Below are the code and all the weights of a small trained network. Each question names an input and a class and asks about switching units off, where a switched-off unit gives its printed mean instead of its output.

import numpy as np


def w(rows, s, z=0):
    codes = np.array(rows[::2]) - 128.0
    scale = np.full(codes.shape[1], s)
    scale[-1] = z or s
    return codes * scale


def norm(h):
    return h / np.sqrt((h * h).mean(-1, keepdims=True) + 1e-5)


def f(y):
    return y / 2 * (1 + np.tanh(0.7978845608 * (y + 0.044715 * y**3)))


def log_softmax(a):
    a = a - a.max(-1, keepdims=True)
    return a - np.log(np.exp(a).sum(-1, keepdims=True))


def net(x, mask):
    res = np.array(x, float).reshape(1, 4) / 4 @ E
    u = 0
    for l in range(2):
        y = f(norm(res) @ A[l][:, :-1].T + A[l][:, -1])
        res = res + np.where(mask[u : u + 15], y, B[l][:, -1]) @ B[l][:, :-1]
        u += 15
    return log_softmax(norm(res)[-1] @ U[:, :-1].T + U[:, -1])


A, B = {}, {}
E = w([
[184,166,154,177,161],'x0',
[87,167,177,188,3],'x1',
[204,107,240,30,176],'x2',
[4,74,135,197,158],'x3',
],0.0054)
A[0] = w([
[204,89,66,112,106,46],'0.n0',
[168,186,47,122,106,21],'0.n1',
[39,170,25,130,97,117],'0.n2',
[98,125,50,113,140,2],'0.n3',
[127,47,107,88,151,179],'0.n4',
[99,119,141,185,67,117],'0.n5',
[166,159,24,204,150,74],'0.n6',
[214,130,59,114,93,181],'0.n7',
[133,74,143,162,211,45],'0.n8',
[99,196,110,59,98,129],'0.n9',
[108,67,153,159,206,91],'0.n10',
[164,50,180,35,119,224],'0.n11',
[90,100,5,128,168,91],'0.n12',
[128,166,151,205,122,109],'0.n13',
[184,66,116,81,96,74],'0.n14',
],0.011,0.0053)
B[0] = w([
[151,113,118,112,144,141],'0.n0',
[182,55,141,130,225,145],'0.n1',
[165,90,110,56,124,212],'0.n2',
[132,124,196,138,179,133],'0.n3',
[55,141,84,118,64,193],'0.n4',
[116,111,181,89,83,177],'0.n5',
[113,116,50,158,149,173],'0.n6',
[140,78,241,93,109,198],'0.n7',
[96,171,109,225,129,156],'0.n8',
[136,130,131,172,105,153],'0.n9',
[84,156,155,255,237,172],'0.n10',
[149,70,57,23,107,254],'0.n11',
[114,75,232,213,132,193],'0.n12',
[132,232,162,131,158,154],'0.n13',
[166,203,111,148,92,149],'0.n14',
],0.007,0.008)
A[1] = w([
[100,41,100,165,110,136],'1.n0',
[145,156,83,99,178,174],'1.n1',
[124,118,148,10,146,219],'1.n2',
[93,114,203,157,94,131],'1.n3',
[209,134,105,97,93,125],'1.n4',
[168,141,126,183,177,48],'1.n5',
[106,98,92,143,105,151],'1.n6',
[99,117,209,152,116,105],'1.n7',
[89,89,117,124,156,40],'1.n8',
[70,93,142,111,205,142],'1.n9',
[125,120,111,157,119,52],'1.n10',
[100,93,86,130,131,2],'1.n11',
[51,173,73,207,127,210],'1.n12',
[124,47,77,177,144,49],'1.n13',
[143,88,77,103,171,59],'1.n14',
],0.013,0.0042)
B[1] = w([
[188,71,136,50,201,197],'1.n0',
[146,70,184,196,110,150],'1.n1',
[115,125,79,172,21,254],'1.n2',
[180,157,176,140,92,176],'1.n3',
[200,17,100,108,108,194],'1.n4',
[113,124,56,197,166,143],'1.n5',
[168,106,67,49,162,157],'1.n6',
[119,195,204,167,178,162],'1.n7',
[23,132,176,110,185,147],'1.n8',
[108,163,246,153,125,193],'1.n9',
[129,125,170,86,114,120],'1.n10',
[44,155,139,2,165,132],'1.n11',
[219,128,45,142,113,204],'1.n12',
[99,75,193,35,179,172],'1.n13',
[99,216,248,129,154,156],'1.n14',
],0.0076,0.0095)
U = w([
[210,40,102,63,5,210],'0',
[116,176,81,132,123,13],'1',
[148,141,64,239,204,140],'2',
[168,229,36,149,69,53],'3',
[154,217,241,182,53,145],'4',
[105,45,224,98,241,180],'5',
[41,91,93,34,122,43],'6',
[98,196,86,104,125,3],'7',
],0.014,0.007)

Each question gives the input, the list of numbers given to net, and the class t.
The units are the neurons (one row each of A and B). Each row of codes is followed by its name. A weight is (code - 128) times the scale printed after its matrix; where a second scale follows, it is the last column's (A, B and U).
mask holds one flag per neuron, layer by layer. A switched-off neuron (its flag False) gives its mean, the last column of its row in B, instead of its output. The means were averaged over made-up inputs and are rounded, as every weight is.
A unit's drop is (log p(t) with every unit on - log p(t) with that unit switched off) / (log p(t) with every unit on - log p(t) with every unit switched off).
The circuit of an input: a set's keep is (log p(t) with only the set's units on - log p(t) with every unit switched off) / (log p(t) with every unit on - log p(t) with every unit switched off). Starting from the 12 units with the biggest drops (on a tie, the unit counted first), units are removed one at a time, each time the one whose removal leaves the highest keep (on an exact tie, the one counted first), for as long as the keep stays at least 0.8.
circuit, biggest first: the units of the circuit, biggest drop first
top k neurons: the k neurons with the biggest drops, biggest first
k most important neurons of layer l: the k neurons of layer l with the biggest drops, biggest first
drop of u: that unit's drop, to one decimal
input [8,7,-5,4], class 3: circuit, biggest first => [0.n12 1.n9 0.n13]
input [8,3,0,0], class 4: circuit, biggest first => [0.n11]
input [-2,-6,-6,-8], class 5: circuit, biggest first => [0.n1 1.n14]
input [5,-1,-3,7], class 2: 2 most important neurons of layer 0 => [0.n11 0.n7]
input [7,2,-5,-4], class 2: top 2 neurons => [0.n11 0.n13]
input [7,5,-3,-2], class 4: top 2 neurons => [0.n11 0.n5]
input [8,0,-8,-8], class 2: top 2 neurons => [0.n11 0.n6]
input [-6,1,-7,-4], class 5: 4 most important neurons of layer 0 => [0.n12 0.n11 0.n1 0.n6]
input [7,2,-3,-2], class 2: top 3 neurons => [0.n11 0.n6 0.n13]
input [0,-4,0,1], class 5: 4 most important neurons of layer 1 => [1.n13 1.n2 1.n0 1.n9]
input [2,8,-3,-1], class 4: 3 most important neurons of layer 0 => [0.n11 0.n5 0.n13]
input [8,-5,4,1], class 4: 2 most important neurons of layer 1 => [1.n0 1.n14]
input [2,5,-2,1], class 4: 4 most important neurons of layer 0 => [0.n11 0.n5 0.n13 0.n4]
input [5,-8,0,5], class 2: 2 most important neurons of layer 0 => [0.n8 0.n10]
input [8,5,-5,6], class 3: 3 most important neurons of layer 0 => [0.n7 0.n13 0.n12]
input [7,-2,-2,8], class 2: top neuron => [1.n12]
input [7,4,-1,1], class 4: 2 most important neurons of layer 0 => [0.n5 0.n11]
input [-4,2,-4,6], class 5: 2 most important neurons of layer 0 => [0.n11 0.n12]
input [-1,2,1,4], class 4: drop of 1.n4 => 0.0
input [7,6,5,2], class 4: drop of 0.n11 => 0.1
input [6,-7,-2,4], class 2: drop of 0.n8 => 0.1
input [-1,2,-8,0], class 5: top neuron => [0.n2]
